Questions about the array below.
1) Give the second smallest entry.
2) Give the second largest entry.
3) Give the 1st entry in reading order.
4) Give the entry just left of the largest entry.
5) Give the third largest entry.
6) Give the third smallest entry.
[[ 13.2  -1.5   8.0  -4.6  -5.8  23.7   3.6 -23.6 -15.3  -1.2   9.9   6.3
  -15.6  -9.5 -12.3  15.9]
 [  8.1  -2.4  -5.0   5.1   7.5  38.5  10.4 -30.5 -10.8  -7.4  27.3  -9.7
  -27.3 -15.9 -18.9  10.1]
 [  1.7  -0.1   2.0  -1.6  -1.8   0.0  -0.5  -1.2  -1.8   0.7  -1.2   2.2
    0.4   0.0   0.1   2.0]
 [ 22.9 -14.5 -18.6 -16.6  25.7 -11.5  -1.9 -34.6 -15.2   2.6  20.0 -26.7
   34.3   3.6  48.2   9.6]]
1) -30.5
2) 38.5
3) 13.2
4) 3.6
5) 34.3
6) -27.3

[[-137 -149   75  116 -185 -403 -238   99  330  166   71 -245 -182 -273
   -84]
 [  80 -453  306 -383  205 -407  326  110  483 -217 -671  684 -137 -475
   230]
 [-593 -233 -203 -146  263  442 -140  -89    9  -61   64   25 -157 -202
   -90]
 [ 740 -211 -547 -701 -328  646 -647   85  166  101 -468 -251 -301 -445
  -174]
 [-477  104 -337   -6  194 -297    5 -450    1 -384 -214 -241 -570 -531
  -491]
 [ 194  415 -289  345 -149 -674  343   11 -785  246 -159  182 -110 -845
  -250]
 [-229 -634   86 -756 -358  -97  236  139   84 -143 -339  595  148 -647
   366]
 [-125  -20  226  249  346  -14 -426    3  -31 -382   73 -429 -444  111
  -203]
 [ -19   89  217  303  512  -60 -480  -72  148 -154    1 -522 -467   83
     1]
 [ 157  158  258  103  351 -104 -518 -162  265   19 -267 -673 -427  -37
   213]
 [-125  -72  259   84  179  -29 -386    6 -126 -462   17 -384 -404   74
  -336]
 [ -51  106  248   75  381  -69 -460  -64 -111 -284    8 -338 -454   60
  -422]
 [-448   76 -527  -44  392 -295 -103 -229   97 -415 -328  -37 -709 -425
  -490]
 [-197  201  -24 -116  -36 -151   34   90 -162 -350 -211   54 -332 -109
   116]
 [-455 -502  353 -648  -70 -165  264   99  384 -370 -519  723 -145 -495
   464]
 [  60  171  208  237  549  -85 -514 -112  146   -4  -53 -519 -462   53
   -24]]
Give the entry just left of -648.
Answer: 353
Give the entry just right of -477.
Answer: 104
The entry just right of -217 -> -671
The entry just left of -415 is 97
Give the entry just left of -453.
Answer: 80
Give the second entry in reading order.
Answer: -149
The entry just left of -427 -> -673
The second largest entry is 723
Give the entry just right of -273.
Answer: -84
Give the first entry in reading order.
Answer: -137
The 4th entry in reading order -> 116
The smallest entry -> -845
The entry just right of -701: -328
The entry just right of the smallest entry -> -250
The entry just right of the largest entry: -211
The entry just right of -648 -> -70

data =
[[ 12.80 -15.39  -7.03  -6.19 -11.80  -7.56  -7.87  16.18 -11.52  -0.31
    2.54]
 [-27.17 -12.58  -3.34  -0.15 -15.55 -10.55   1.31 -11.13   9.17 -21.74
   -2.95]
 [  3.81   8.51 -13.22   9.34 -11.45 -21.87 -17.57   4.83 -25.11  14.99
   -7.00]
 [-22.86  19.65  -2.53   4.60 -16.49 -14.27   2.80  -2.31  -0.73 -24.72
  -24.22]
 [-31.27   1.86  -9.20   4.97 -18.24 -10.38  -4.00  -3.11  13.76 -26.01
   -4.98]
 [-13.20 -16.86   2.39 -17.25   1.13 -15.50   0.67  -9.60   1.21 -10.92
   -5.08]
 [  5.02 -12.87  -1.64 -17.75  -4.62   6.57 -15.33   1.13  -8.97 -10.54
    8.01]
 [ -7.71  -1.27  -5.34 -16.71   3.78   4.90 -22.02 -25.46  -3.51   4.99
  -15.55]
 [  2.13  -8.82 -11.74 -13.55  -0.01  12.02 -20.93 -12.09 -19.90  -0.56
    4.20]
 [  5.58 -17.33 -14.01 -14.55   2.93  10.90 -18.79   1.40 -19.65  -8.83
    8.09]
 [ -4.03  10.03  -4.10   0.00 -15.81 -25.54 -10.15 -12.50 -12.87 -17.83
  -11.08]
 [  6.10 -12.49  -5.70  -9.68   1.30  10.36 -22.85  -8.63  -9.82  -6.48
    2.07]
 [ -1.06 -14.65   0.51 -19.88  -2.97   0.07 -14.61  -4.21  -5.00 -10.84
    2.00]
 [ -7.60  -4.80   0.67 -18.14   6.12   1.67 -22.69 -23.75  -2.14   2.50
  -19.40]
 [  0.18   1.05   8.47 -12.43 -11.83  -7.38 -10.52   7.06 -14.37   1.47
    6.77]
 [-28.58  -7.83 -17.12   6.86 -12.86  -8.30   0.09  -8.99  16.44 -23.76
   -0.55]]
The minimum is -31.27
The entry just right of -22.02: -25.46
The entry just right of the smallest entry?
A: 1.86
The entry just right of -10.54?
A: 8.01
The entry just right of 2.80 -> -2.31
The 2nd largest entry -> 16.44
The entry just right of 10.90 -> -18.79
The 1st entry in reading order?
A: 12.80
The second smallest entry: -28.58
The third smallest entry -> -27.17
The entry just left of -21.87?
A: -11.45
The entry just left of -7.56?
A: -11.80
The entry just right of the largest entry: -2.53
The 3rd entry in reading order?
A: -7.03

[-0.5,-2.4,-10.4,-31.4,2.4,8.7,8.5,-43.7,-11.6,-50.8,-7.2,3.1,-5.0,-9.0]
Read off the 3rd entry from the right.
A: 3.1
Read off the first entry from the left.
A: -0.5
Read off the second entry from the right.
A: -5.0
The third entry from the left is -10.4
Read off the last entry.
A: -9.0
The 3rd smallest entry is -31.4
Read off the entry just left of the largest entry.
A: 2.4
The smallest entry is -50.8
